Here is a tiny trained network, its code and every weight. The questions are about switching its units off for an input and a class, where a switched-off unit gives its printed mean instead of its output.

import numpy as np


def w(rows, s, z=0):
    codes = np.array(rows[::2]) - 128.0
    scale = np.full(codes.shape[1], s)
    scale[-1] = z or s
    return codes * scale


def norm(h):
    return h / np.sqrt((h * h).mean(-1, keepdims=True) + 1e-5)


def f(y):
    return y / 2 * (1 + np.tanh(0.7978845608 * (y + 0.044715 * y**3)))


def log_softmax(a):
    a = a - a.max(-1, keepdims=True)
    return a - np.log(np.exp(a).sum(-1, keepdims=True))


def net(x, mask):
    res = np.array(x, float).reshape(1, 6) / 4 @ E
    u = 0
    for l in range(2):
        y = f(norm(res) @ A[l][:, :-1].T + A[l][:, -1])
        res = res + np.where(mask[u : u + 12], y, B[l][:, -1]) @ B[l][:, :-1]
        u += 12
    return log_softmax(norm(res)[-1] @ U[:, :-1].T + U[:, -1])


A, B = {}, {}
E = w([
[132,75,36,140,57,136,170,92,218,158,178],'x0',
[150,102,181,125,110,98,90,255,169,104,84],'x1',
[200,130,96,86,96,164,161,112,85,88,130],'x2',
[226,132,148,126,111,144,145,119,160,154,84],'x3',
[176,40,67,192,164,149,127,198,183,156,145],'x4',
[141,74,196,154,141,155,207,81,172,104,162],'x5',
],0.0067)
A[0] = w([
[46,162,142,136,134,174,159,149,70,108,167,254],'L0N0',
[70,66,75,118,115,172,223,213,118,102,84,212],'L0N1',
[212,47,169,87,128,137,101,180,158,122,217,45],'L0N2',
[54,94,137,109,166,150,182,168,192,198,200,172],'L0N3',
[108,225,38,163,125,133,170,70,155,119,59,107],'L0N4',
[198,115,157,151,87,199,90,43,118,189,207,69],'L0N5',
[75,125,72,162,137,90,54,153,176,124,189,97],'L0N6',
[156,146,159,211,127,44,182,113,79,121,47,230],'L0N7',
[192,161,87,69,92,3,72,170,91,80,66,122],'L0N8',
[176,122,132,120,141,169,189,181,178,140,90,118],'L0N9',
[68,57,168,98,173,112,163,83,147,79,123,122],'L0N10',
[65,112,234,191,132,191,175,93,116,120,156,170],'L0N11',
],0.0068,0.0021)
B[0] = w([
[206,108,125,167,88,128,153,174,161,121,186,211],'L0N0',
[210,151,133,169,152,98,101,22,88,116,146,198],'L0N1',
[96,46,223,145,56,139,122,112,126,116,141,189],'L0N2',
[116,154,100,68,132,72,92,155,84,129,150,220],'L0N3',
[106,92,103,60,62,174,158,108,158,155,129,186],'L0N4',
[97,111,76,132,152,157,200,119,125,192,143,179],'L0N5',
[88,145,126,173,114,19,66,123,145,145,138,215],'L0N6',
[149,132,93,191,196,176,165,167,129,82,89,183],'L0N7',
[115,173,156,122,56,155,107,163,90,143,87,253],'L0N8',
[143,141,116,175,104,121,124,71,73,81,27,182],'L0N9',
[151,254,166,178,160,133,155,123,86,95,146,179],'L0N10',
[110,129,134,143,172,117,196,180,93,80,244,222],'L0N11',
],0.0078,0.0049)
A[1] = w([
[93,45,87,161,105,90,177,57,137,130,157,196],'L1N0',
[116,71,92,86,46,125,94,74,137,110,82,125],'L1N1',
[123,83,2,29,168,166,241,103,165,178,114,66],'L1N2',
[152,53,158,158,116,112,178,191,165,110,39,30],'L1N3',
[126,162,119,135,192,8,65,85,183,139,130,6],'L1N4',
[154,96,153,132,142,109,81,192,89,128,61,100],'L1N5',
[187,34,174,212,161,145,125,135,122,127,118,104],'L1N6',
[91,63,91,108,162,35,57,161,174,181,181,15],'L1N7',
[167,191,124,77,165,122,141,176,99,115,62,132],'L1N8',
[211,134,169,87,180,141,74,185,120,118,62,155],'L1N9',
[108,153,102,60,48,150,76,147,103,113,116,189],'L1N10',
[157,157,109,120,155,180,187,82,108,119,64,64],'L1N11',
],0.0078,0.0021)
B[1] = w([
[194,136,45,89,140,230,59,180,83,165,134,252],'L1N0',
[88,130,197,88,154,90,145,155,27,83,179,209],'L1N1',
[207,245,83,64,103,219,139,6,214,178,85,242],'L1N2',
[32,64,165,77,41,56,142,1,174,89,139,191],'L1N3',
[180,164,85,171,155,74,29,61,152,173,118,201],'L1N4',
[111,140,155,169,195,209,133,65,191,179,118,240],'L1N5',
[122,138,164,37,62,59,110,126,148,100,135,219],'L1N6',
[130,108,131,158,196,69,25,144,221,176,190,236],'L1N7',
[65,52,94,197,172,163,161,216,221,219,90,208],'L1N8',
[43,110,185,221,141,245,127,27,173,192,108,235],'L1N9',
[89,72,29,85,201,55,218,168,165,111,75,253],'L1N10',
[102,122,128,125,169,149,6,99,171,185,178,185],'L1N11',
],0.0064,0.0048)
U = w([
[59,128,142,185,173,235,115,167,165,176,41,123],'0',
[181,184,45,69,119,210,137,50,144,170,148,140],'1',
[85,138,44,63,99,70,183,182,109,128,67,77],'2',
[92,62,195,138,60,88,112,59,165,87,79,103],'3',
[126,129,77,157,153,41,5,140,167,170,185,196],'4',
[209,80,120,95,68,147,84,115,80,61,164,2],'5',
[140,182,161,152,189,125,189,170,79,45,208,214],'6',
],0.013,0.0023)

Each question gives the input, the list of numbers given to net, and the class t.
The units are the neurons (one row each of A and B). Each row of codes is followed by its name. A weight is (code - 128) times the scale printed after its matrix; where a second scale follows, it is the last column's (A, B and U).
mask holds one flag per neuron, layer by layer. A switched-off neuron (its flag False) gives its mean, the last column of its row in B, instead of its output. The means were averaged over made-up inputs and are rounded, as every weight is.
A unit's drop is (log p(t) with every unit on - log p(t) with that unit switched off) / (log p(t) with every unit on - log p(t) with every unit switched off).
The circuit of an input: a set's keep is (log p(t) with only the set's units on - log p(t) with every unit switched off) / (log p(t) with every unit on - log p(t) with every unit switched off). Starting from the 12 units with the biggest drops (on a tie, the unit counted first), units are removed one at a time, each time the one whose removal leaves the highest keep (on an exact tie, the one counted first), for as long as the keep stays at least 0.8.
circuit, biggest first: the units of the circuit, biggest drop first
unit that matters most: the unit with the biggest drop
k most important neurons: the k neurons with the biggest drops, biggest first
top k neurons in layer l: the k neurons of layer l with the biggest drops, biggest first
drop when u is switched off: that unit's drop, to one decimal
input [2,0,7,3,4,6], class 5: circuit, biggest first	(L0N2 L1N9)
input [-7,8,-7,6,7,3], class 3: top neuron in layer 1	(L1N3)
input [-1,-7,2,-8,8,5], class 6: circuit, biggest first	(L0N10 L0N11)
input [5,2,-1,-1,-7,1], class 2: circuit, biggest first	(L0N1 L1N10)
input [-2,4,1,2,6,-5], class 0: 3 most important neurons	(L1N5 L0N8 L1N9)
input [6,8,-2,-5,-8,-6], class 2: 2 most important neurons	(L0N8 L1N10)
input [-4,-1,-6,-6,1,4], class 6: top 2 neurons in layer 0	(L0N11 L0N10)
input [5,4,-8,5,-7,4], class 6: 2 most important neurons	(L0N11 L0N6)
input [2,-5,-8,-5,2,7], class 6: 2 most important neurons	(L0N11 L0N10)
input [-8,5,6,8,5,6], class 3: 2 most important neurons	(L1N3 L0N2)
input [0,-1,2,1,-3,-8], class 2: 2 most important neurons	(L1N10 L0N4)
input [-7,3,8,-7,3,2], class 0: 2 most important neurons	(L1N9 L0N11)
input [0,5,1,-5,-8,-2], class 2: top 3 neurons in layer 1	(L1N10 L1N11 L1N7)
input [5,3,1,4,4,3], class 5: unit that matters most	L1N0
input [-2,1,4,-4,-8,-1], class 2: top 2 neurons in layer 1	(L1N10 L1N5)
input [6,-3,-5,0,-8,-6], class 2: top 2 neurons in layer 1	(L1N10 L1N1)
input [0,0,5,2,-3,7], class 6: top 3 neurons in layer 0	(L0N11 L0N10 L0N4)
input [-3,-7,2,-2,-2,-8], class 2: drop when L1N10 is switched off	0.2
input [4,2,2,7,7,-6], class 3: drop when L1N1 is switched off	0.0
input [-5,-5,1,5,1,-3], class 0: drop when L1N8 is switched off	0.3
